Below is a small trained network, with its code and all its weights. Each question gives an input and a class and asks what happens when units are switched off, that is, made to give their printed mean instead of their output.

import numpy as np


def w(rows, s, z=0):
    codes = np.array(rows[::2]) - 128.0
    scale = np.full(codes.shape[1], s)
    scale[-1] = z or s
    return codes * scale


def f(y):
    return np.maximum(y, 0)


def log_softmax(a):
    a = a - a.max(-1, keepdims=True)
    return a - np.log(np.exp(a).sum(-1, keepdims=True))


def net(x, mask):
    res = np.array(x, float).reshape(1, 4) / 4 @ E
    y = f(res @ A[0][:, :-1].T + A[0][:, -1])
    res = res + np.where(mask, y, B[0][:, -1]) @ B[0][:, :-1]
    return log_softmax(res[-1] @ U[:, :-1].T + U[:, -1])


A, B = {}, {}
E = w([
[3,195,217],'x0',
[41,9,53],'x1',
[127,125,123],'x2',
[107,243,8],'x3',
],0.0071)
A[0] = w([
[98,194,87,45],'N0',
[254,66,68,2],'N1',
[134,120,126,247],'N2',
[147,110,156,107],'N3',
[151,169,176,91],'N4',
[111,125,133,251],'N5',
[26,147,160,29],'N6',
[91,163,16,86],'N7',
[80,177,169,54],'N8',
[98,72,97,26],'N9',
[211,154,157,85],'N10',
[158,153,147,57],'N11',
[123,78,169,129],'N12',
[166,112,186,93],'N13',
[117,100,170,71],'N14',
[168,98,170,83],'N15',
[108,106,87,88],'N16',
[57,157,173,43],'N17',
[58,87,119,130],'N18',
[102,88,94,26],'N19',
[131,117,154,82],'N20',
[152,98,151,100],'N21',
[170,188,182,132],'N22',
[93,46,194,115],'N23',
[214,130,84,23],'N24',
[42,97,115,69],'N25',
[129,172,103,106],'N26',
[156,184,144,77],'N27',
[139,107,170,62],'N28',
[161,84,160,100],'N29',
[177,115,81,21],'N30',
[114,98,102,55],'N31',
[139,175,173,66],'N32',
[122,181,64,125],'N33',
],0.015,0.0063)
B[0] = w([
[32,147,141,189],'N0',
[144,38,242,250],'N1',
[210,196,149,214],'N2',
[50,163,123,162],'N3',
[164,75,41,189],'N4',
[204,191,130,218],'N5',
[189,1,193,210],'N6',
[46,155,144,241],'N7',
[130,36,163,194],'N8',
[155,105,75,176],'N9',
[107,67,58,201],'N10',
[90,58,82,152],'N11',
[94,191,119,205],'N12',
[71,157,108,188],'N13',
[68,152,119,169],'N14',
[39,154,112,180],'N15',
[114,78,105,168],'N16',
[150,65,250,200],'N17',
[176,85,53,214],'N18',
[132,92,79,162],'N19',
[64,148,118,145],'N20',
[50,161,124,166],'N21',
[119,48,37,229],'N22',
[61,186,115,254],'N23',
[96,78,163,194],'N24',
[160,72,64,200],'N25',
[53,118,148,177],'N26',
[98,81,94,183],'N27',
[31,128,116,160],'N28',
[54,165,127,187],'N29',
[107,72,215,169],'N30',
[127,90,110,153],'N31',
[159,82,76,181],'N32',
[20,159,158,220],'N33',
],0.0069,0.0087)
U = w([
[150,77,243,85],'0',
[140,141,137,252],'1',
[144,89,60,71],'2',
[67,181,158,84],'3',
[207,205,160,182],'4',
[232,254,145,72],'5',
],0.011,0.014)

Each question gives the input, the list of numbers given to net, and the class t.
The units are the neurons (one row each of A and B). Each row of codes is followed by its name. A weight is (code - 128) times the scale printed after its matrix; where a second scale follows, it is the last column's (A, B and U).
mask holds one flag per neuron, in row order. A switched-off neuron (its flag False) gives its mean, the last column of its row in B, instead of its output. The means were averaged over made-up inputs and are rounded, as every weight is.
A unit's drop is (log p(t) with every unit on - log p(t) with that unit switched off) / (log p(t) with every unit on - log p(t) with every unit switched off).
The circuit of an input: a set's keep is (log p(t) with only the set's units on - log p(t) with every unit switched off) / (log p(t) with every unit on - log p(t) with every unit switched off). Starting from the 12 units with the biggest drops (on a tie, the unit counted first), units are removed one at a time, each time the one whose removal leaves the highest keep (on an exact tie, the one counted first), for as long as the keep stays at least 0.8.
units of the circuit, in order: the units of the circuit, biggest drop first
unit that matters most: the unit with the biggest drop
k most important neurons: the k neurons with the biggest drops, biggest first
drop of u: that unit's drop, to one decimal
input [7,-7,-6,7], class 0: unit that matters most : N17
input [-4,1,2,3], class 0: units of the circuit, in order : (N1 N23 N30 N22)
input [-7,3,7,8], class 3: units of the circuit, in order : (N7 N33)
input [-7,3,3,5], class 0: units of the circuit, in order : (N1 N30)
input [8,0,7,5], class 0: units of the circuit, in order : (N6 N17)
input [3,-7,3,7], class 2: units of the circuit, in order : (N22 N4)
input [2,6,1,-3], class 2: 2 most important neurons : (N18 N25)
input [1,7,0,-5], class 2: 2 most important neurons : (N18 N25)
input [-8,8,6,-4], class 0: 3 most important neurons : (N1 N30 N22)
input [-5,-6,3,1], class 2: 3 most important neurons : (N10 N22 N17)
input [-2,-8,4,8], class 2: 2 most important neurons : (N22 N10)
input [1,4,0,6], class 3: 3 most important neurons : (N7 N33 N0)
input [6,6,-2,0], class 0: 2 most important neurons : (N6 N17)
input [4,5,-2,-8], class 3: units of the circuit, in order : (N23)
input [6,6,-6,5], class 0: 2 most important neurons : (N6 N17)
input [2,4,5,7], class 3: 2 most important neurons : (N7 N33)
input [5,-1,-1,1], class 0: drop of N6 : 0.2
input [5,-1,3,-8], class 3: drop of N23 : 0.1
input [-6,-4,6,-7], class 3: drop of N13 : 0.2
input [7,-5,-7,-2], class 0: units of the circuit, in order : (N17)
